Below are the code and all the weights of a small trained network. Each question names an input and a target symbol and asks about switching units off, where a switched-off unit gives its printed mean instead of its output.

import numpy as np


def w(rows, s, z=0):
    codes = np.array(rows[::2]) - 128.0
    scale = np.full(codes.shape[1], s)
    scale[-1] = z or s
    return codes * scale


def f(y):
    return np.maximum(y, 0)


def softmax(a):
    e = np.exp(a - a.max(-1, keepdims=True))
    return e / e.sum(-1, keepdims=True)


def log_softmax(a):
    a = a - a.max(-1, keepdims=True)
    return a - np.log(np.exp(a).sum(-1, keepdims=True))


def net(x, mask):
    ids = ['ΔΣΦΨβημξ'.index(c) for c in x.split()]
    T = len(ids)
    res = E[ids] + P[:T]
    r = res
    for j in range(3):
        rows = slice(2 * j, 2 * j + 2)
        q, k, v = (r @ M[0][rows].T for M in (Q, K, V))
        z = softmax(np.where(np.tri(T) > 0, q @ k.T / 2**0.5, -1e9)) @ v
        o = O[0][rows]
        res = res + np.where(mask[j], z, o[:, -1]) @ o[:, :-1]
    y = f(res @ A[0][:, :-1].T + A[0][:, -1])
    res = res + np.where(mask[3:27], y, B[0][:, -1]) @ B[0][:, :-1]
    return log_softmax(res[-1] @ U[:, :-1].T + U[:, -1])


Q, K, V, O, A, B = {}, {}, {}, {}, {}, {}
E = w([
[228,168,27],'Δ',
[137,30,206],'Σ',
[59,2,47],'Φ',
[146,87,169],'Ψ',
[181,40,98],'β',
[193,169,64],'η',
[183,103,75],'μ',
[167,95,125],'ξ',
],0.014)
P = w([
[181,211,188],'0',
[224,77,67],'1',
[242,68,60],'2',
[244,58,66],'3',
[249,56,72],'4',
[254,46,80],'5',
],0.0073)
Q[0] = w([
[132,165,68],'H0',
[72,255,162],'H0',
[106,56,107],'H1',
[47,134,159],'H1',
[19,187,133],'H2',
[29,152,139],'H2',
],0.016)
K[0] = w([
[138,152,151],'H0',
[244,83,163],'H0',
[104,64,138],'H1',
[193,136,209],'H1',
[88,2,42],'H2',
[121,72,84],'H2',
],0.011)
V[0] = w([
[112,177,163],'H0',
[100,193,203],'H0',
[132,73,114],'H1',
[185,190,123],'H1',
[126,235,119],'H2',
[47,122,251],'H2',
],0.013)
O[0] = w([
[123,118,184,90],'H0',
[205,129,179,56],'H0',
[88,235,75,178],'H1',
[92,92,212,197],'H1',
[194,191,254,167],'H2',
[249,34,103,8],'H2',
],0.0085,0.011)
A[0] = w([
[218,110,174,253],'N0',
[101,206,133,84],'N1',
[129,101,150,175],'N2',
[173,191,75,158],'N3',
[76,180,114,132],'N4',
[212,48,173,171],'N5',
[190,186,104,109],'N6',
[224,34,103,74],'N7',
[105,171,133,126],'N8',
[51,119,134,137],'N9',
[78,139,62,147],'N10',
[143,155,222,172],'N11',
[101,98,142,165],'N12',
[211,98,183,207],'N13',
[242,22,146,78],'N14',
[165,197,133,158],'N15',
[81,152,77,189],'N16',
[106,134,84,183],'N17',
[231,203,93,148],'N18',
[73,89,133,132],'N19',
[199,174,94,157],'N20',
[79,187,72,110],'N21',
[208,28,177,36],'N22',
[227,129,2,100],'N23',
],0.0085,0.013)
B[0] = w([
[2,84,48,247],'N0',
[143,88,157,219],'N1',
[112,128,103,165],'N2',
[111,90,118,210],'N3',
[167,114,137,238],'N4',
[149,75,120,210],'N5',
[119,117,179,152],'N6',
[190,171,194,199],'N7',
[157,146,161,200],'N8',
[126,125,95,194],'N9',
[213,135,125,208],'N10',
[129,191,159,226],'N11',
[136,154,92,158],'N12',
[71,65,133,212],'N13',
[195,134,216,199],'N14',
[83,138,137,214],'N15',
[142,158,101,252],'N16',
[116,143,103,217],'N17',
[80,140,159,195],'N18',
[200,146,110,143],'N19',
[94,118,158,189],'N20',
[161,110,158,225],'N21',
[194,155,140,160],'N22',
[127,152,183,232],'N23',
],0.01,0.011)
U = w([
[192,196,196,74],'Δ',
[255,95,184,64],'Σ',
[166,130,133,11],'Φ',
[85,46,144,168],'Ψ',
[172,122,73,254],'β',
[38,129,131,68],'η',
[97,144,78,248],'μ',
[14,73,28,102],'ξ',
],0.0081,0.0059)

Each question gives the input, a string of symbols that net reads in full, and the target symbol t.
The units are the heads (2 rows each of Q, K, V and O) and the neurons (one row each of A and B). Each row of codes is followed by its name. A weight is (code - 128) times the scale printed after its matrix; where a second scale follows, it is the last column's (O, A, B and U).
mask holds one flag per unit, heads first, then neurons. A switched-off unit (its flag False) gives its mean, the last column of its rows in O or B, instead of its output. The means were averaged over made-up inputs and are rounded, as every weight is.
A unit's drop is (log p(t) with every unit on - log p(t) with that unit switched off) / (log p(t) with every unit on - log p(t) with every unit switched off).
The circuit of an input: a set's keep is (log p(t) with only the set's units on - log p(t) with every unit switched off) / (log p(t) with every unit on - log p(t) with every unit switched off). Starting from the 12 units with the biggest drops (on a tie, the unit counted first), units are removed one at a time, each time the one whose removal leaves the highest keep (on an exact tie, the one counted first), for as long as the keep stays at least 0.8.
circuit, biggest first: the units of the circuit, biggest drop first
most important unit: the unit with the biggest drop
k most important neurons: the k neurons with the biggest drops, biggest first
which heads matter: for each layer, one digit per head in row order, 1 if its drop is at least 0.15 and else 0, layers parted by /
drop when u is switched off: that unit's drop, to one decimal
input Ψ Δ Δ Δ η η, target Ψ: which heads matter -> 001
input η Ψ Σ ξ, target η: which heads matter -> 101
input Σ η Ψ Δ η, target Σ: circuit, biggest first -> [H2 N7]
input β Δ ξ, target β: 2 most important neurons -> [N0 N10]
input Σ Σ Ψ Δ ξ, target Σ: circuit, biggest first -> [H2 N14]
input Δ Σ Δ ξ β, target Δ: circuit, biggest first -> [H2 N0]
input ξ Σ Σ Δ Φ Ψ, target β: most important unit -> H0
input Ψ Δ μ Ψ, target Ψ: 3 most important neurons -> [N0 N14 N13]
input Φ Δ β, target Δ: 3 most important neurons -> [N0 N21 N10]
input Ψ Δ Δ ξ ξ, target Ψ: 4 most important neurons -> [N0 N13 N14 N10]
input Ψ ξ β, target Ψ: 2 most important neurons -> [N0 N13]
input η η Δ Δ Σ, target η: 2 most important neurons -> [N11 N10]
input Σ Δ Ψ, target Σ: drop when N7 is switched off -> 0.5
input μ Σ Σ, target μ: most important unit -> H1
input Ψ Δ Δ Ψ, target Ψ: drop when H0 is switched off -> 0.1
input Δ Δ Ψ Σ, target Δ: drop when H2 is switched off -> 2.0
input β β Σ Δ Σ, target β: drop when H1 is switched off -> 0.1
